Here is a tiny trained network, its code and every weight. The questions are about switching its units off for an input and a target symbol, where a switched-off unit gives its printed mean instead of its output.

import numpy as np


def w(rows, s, z=0):
    codes = np.array(rows[::2]) - 128.0
    scale = np.full(codes.shape[1], s)
    scale[-1] = z or s
    return codes * scale


def softmax(a):
    e = np.exp(a - a.max(-1, keepdims=True))
    return e / e.sum(-1, keepdims=True)


def log_softmax(a):
    a = a - a.max(-1, keepdims=True)
    return a - np.log(np.exp(a).sum(-1, keepdims=True))


def net(x, mask):
    ids = ['Ξαβηθω'.index(c) for c in x.split()]
    T = len(ids)
    res = E[ids] + P[:T]
    u = 0
    for l in range(2):
        r = res
        for j in range(3):
            rows = slice(3 * j, 3 * j + 3)
            q, k, v = (r @ M[l][rows].T for M in (Q, K, V))
            z = softmax(np.where(np.tri(T) > 0, q @ k.T / 3**0.5, -1e9)) @ v
            o = O[l][rows]
            res = res + np.where(mask[u + j], z, o[:, -1]) @ o[:, :-1]
        u += 3
    return log_softmax(res[-1] @ U[:, :-1].T + U[:, -1])


Q, K, V, O = {}, {}, {}, {}
E = w([
[125,129,189,174,146,86,79,85,202],'Ξ',
[57,84,44,170,2,119,122,122,100],'α',
[130,43,112,89,151,109,102,94,10],'β',
[123,102,181,72,127,79,109,192,149],'η',
[17,146,115,148,160,166,134,177,51],'θ',
[145,44,172,47,133,166,209,101,79],'ω',
],0.021)
P = w([
[24,28,188,21,118,126,83,186,204],'0',
[19,31,135,47,126,135,100,195,196],'1',
[18,107,163,24,106,106,64,162,190],'2',
[36,115,171,78,116,84,82,179,164],'3',
[46,167,170,79,115,71,80,167,154],'4',
[52,198,156,105,122,56,90,167,143],'5',
[72,185,159,153,125,51,100,198,122],'6',
[77,224,156,164,132,36,107,204,131],'7',
[94,228,175,195,151,23,115,225,129],'8',
[108,226,137,217,152,1,123,245,102],'9',
],0.0062)
Q[0] = w([
[152,119,106,86,125,138,142,129,103],'L0H0',
[113,145,123,114,140,70,4,128,116],'L0H0',
[127,140,155,79,133,167,154,137,115],'L0H0',
[131,121,120,133,115,80,87,75,121],'L0H1',
[184,157,131,138,79,127,145,140,180],'L0H1',
[116,89,146,90,167,119,165,140,122],'L0H1',
[135,118,96,137,88,141,110,98,86],'L0H2',
[68,118,121,144,123,96,54,182,144],'L0H2',
[126,92,150,118,150,143,150,159,121],'L0H2',
],0.014)
K[0] = w([
[179,94,107,125,118,132,107,65,46],'L0H0',
[91,110,116,204,191,102,86,55,151],'L0H0',
[129,164,176,100,162,137,108,193,70],'L0H0',
[136,126,25,137,109,22,54,39,99],'L0H1',
[200,104,103,6,110,131,103,163,166],'L0H1',
[101,186,140,182,148,186,130,120,215],'L0H1',
[157,100,64,114,148,147,83,61,110],'L0H2',
[70,171,108,254,101,108,11,160,139],'L0H2',
[212,138,148,190,155,218,135,98,133],'L0H2',
],0.0082)
V[0] = w([
[139,201,187,180,52,160,163,106,121],'L0H0',
[32,170,141,97,91,232,145,95,153],'L0H0',
[33,32,144,74,128,147,186,179,41],'L0H0',
[132,147,182,141,156,153,183,147,177],'L0H1',
[164,103,126,83,128,107,235,120,214],'L0H1',
[78,123,114,197,129,67,136,95,109],'L0H1',
[115,191,118,104,97,95,120,231,165],'L0H2',
[81,115,123,141,85,100,253,112,120],'L0H2',
[158,131,151,119,43,207,169,80,225],'L0H2',
],0.0081)
O[0] = w([
[59,190,39,156,115,120,98,106,147,64],'L0H0',
[191,154,109,165,158,92,155,127,85,121],'L0H0',
[106,254,101,58,114,65,156,157,181,249],'L0H0',
[60,123,182,88,122,169,88,127,65,97],'L0H1',
[143,76,145,133,142,90,117,35,44,71],'L0H1',
[116,137,182,142,89,139,153,165,163,157],'L0H1',
[61,97,132,117,102,192,208,70,127,102],'L0H2',
[59,124,129,107,207,78,184,107,99,146],'L0H2',
[78,185,111,124,113,154,69,29,144,70],'L0H2',
],0.0073,0.018)
Q[1] = w([
[204,149,130,162,66,63,91,203,108],'L1H0',
[146,30,105,79,123,145,151,127,162],'L1H0',
[147,152,186,179,132,65,140,111,76],'L1H0',
[123,243,175,137,159,20,134,162,146],'L1H1',
[122,95,84,146,186,77,161,83,142],'L1H1',
[76,182,95,56,254,62,108,196,129],'L1H1',
[110,34,218,50,157,61,119,194,155],'L1H2',
[122,147,34,118,140,162,62,69,49],'L1H2',
[121,138,217,129,190,85,128,213,173],'L1H2',
],0.0079)
K[1] = w([
[137,111,144,150,175,138,128,127,162],'L1H0',
[156,165,150,80,125,134,196,103,125],'L1H0',
[84,153,165,160,100,120,67,58,161],'L1H0',
[79,112,79,254,158,226,142,96,149],'L1H1',
[130,99,146,141,104,81,123,82,101],'L1H1',
[104,141,146,213,186,177,90,116,90],'L1H1',
[79,131,112,174,125,143,153,124,102],'L1H2',
[160,106,156,69,143,119,188,101,151],'L1H2',
[94,196,87,179,125,156,166,131,78],'L1H2',
],0.0093)
V[1] = w([
[121,170,131,3,69,134,176,193,63],'L1H0',
[133,200,18,181,85,27,115,155,117],'L1H0',
[170,122,180,141,128,154,170,146,138],'L1H0',
[114,21,229,155,189,21,25,89,156],'L1H1',
[111,151,184,211,107,98,4,74,166],'L1H1',
[166,233,209,105,196,203,118,186,81],'L1H1',
[75,165,177,119,164,143,90,190,102],'L1H2',
[85,134,58,246,105,144,113,129,109],'L1H2',
[127,95,38,81,96,68,141,171,106],'L1H2',
],0.0056)
O[1] = w([
[40,68,205,136,56,126,132,19,105,253],'L1H0',
[198,92,132,174,37,157,127,65,242,152],'L1H0',
[65,209,98,62,93,102,118,123,81,146],'L1H0',
[219,89,183,142,47,112,181,172,102,113],'L1H1',
[19,127,169,165,125,88,221,109,225,58],'L1H1',
[156,115,160,75,251,200,158,108,176,148],'L1H1',
[19,97,71,124,230,104,51,191,210,203],'L1H2',
[7,105,57,79,47,86,61,111,125,72],'L1H2',
[148,2,100,202,142,93,118,160,22,213],'L1H2',
],0.0051,0.014)
U = w([
[79,30,254,108,34,235,195,128,134,144],'Ξ',
[88,150,182,135,41,102,135,136,47,250],'α',
[194,167,156,127,77,142,174,197,97,138],'β',
[124,183,215,149,128,125,162,104,30,70],'η',
[97,122,143,89,141,142,126,147,111,59],'θ',
[140,200,208,137,65,161,110,148,76,109],'ω',
],0.0061,0.0022)

Each question gives the input, a string of symbols that net reads in full, and the target symbol t.
The units are the heads (3 rows each of Q, K, V and O). Each row of codes is followed by its name. A weight is (code - 128) times the scale printed after its matrix; where a second scale follows, it is the last column's (O and U).
mask holds one flag per head, layer by layer. A switched-off head (its flag False) gives its mean, the last column of its rows in O, instead of its output. The means were averaged over made-up inputs and are rounded, as every weight is.
A unit's drop is (log p(t) with every unit on - log p(t) with that unit switched off) / (log p(t) with every unit on - log p(t) with every unit switched off).
The circuit of an input: a set's keep is (log p(t) with only the set's units on - log p(t) with every unit switched off) / (log p(t) with every unit on - log p(t) with every unit switched off). Starting from all 6 units, units are removed one at a time, each time the one whose removal leaves the highest keep (on an exact tie, the one counted first), for as long as the keep stays at least 0.8.
units of the circuit, in order: the units of the circuit, biggest drop first
most important unit: the unit with the biggest drop
heads that matter: for each layer, one digit per head in row order, 1 if its drop is at least 0.15 and else 0, layers parted by /
drop when u is switched off: that unit's drop, to one decimal
input β α ω η, target α: units of the circuit, in order	(L1H1, L1H2, L0H1)
input Ξ β ω β α ω, target α: units of the circuit, in order	(L0H0, L1H2, L0H2)
input β Ξ θ Ξ β α, target Ξ: units of the circuit, in order	(L0H2, L0H0)
input α β β β θ θ α ω, target α: heads that matter	101 / 111
input β β β ω, target η: units of the circuit, in order	(L0H1, L1H2, L0H2)
input η Ξ θ β β ω β β ω β, target β: heads that matter	101 / 110
input ω θ ω ω η Ξ ω, target β: units of the circuit, in order	(L0H0, L1H0, L0H2)
input β α β θ α Ξ α β η, target Ξ: units of the circuit, in order	(L0H0, L1H1)
input Ξ β α β Ξ, target α: units of the circuit, in order	(L1H1, L1H2)
input β β θ β θ, target θ: units of the circuit, in order	(L1H1, L1H2)
input β α Ξ η Ξ θ β β β η, target θ: heads that matter	010 / 101
input α β β, target α: most important unit	L1H1
input ω β β ω β Ξ β β η, target Ξ: heads that matter	101 / 000
input β Ξ β β θ, target Ξ: most important unit	L0H2
input θ β β α η, target α: heads that matter	101 / 011
input η ω ω ω β Ξ β θ, target Ξ: units of the circuit, in order	(L0H0, L1H1)
input Ξ ω β, target Ξ: heads that matter	100 / 010
input β Ξ α β β α α ω β Ξ, target α: units of the circuit, in order	(L1H2, L1H1)
input β Ξ θ ω θ β β ω Ξ, target θ: heads that matter	001 / 101
input β ω β ω Ξ β β β β β, target β: most important unit	L1H0
input β β β β β β β β α β, target α: units of the circuit, in order	(L1H1, L1H2, L0H0)
input β Ξ θ θ β Ξ θ η, target θ: drop when L1H0 is switched off	0.7
input ω η θ β θ ω θ, target θ: drop when L1H1 is switched off	0.9
input θ ω α β θ Ξ, target Ξ: drop when L0H2 is switched off	1.3
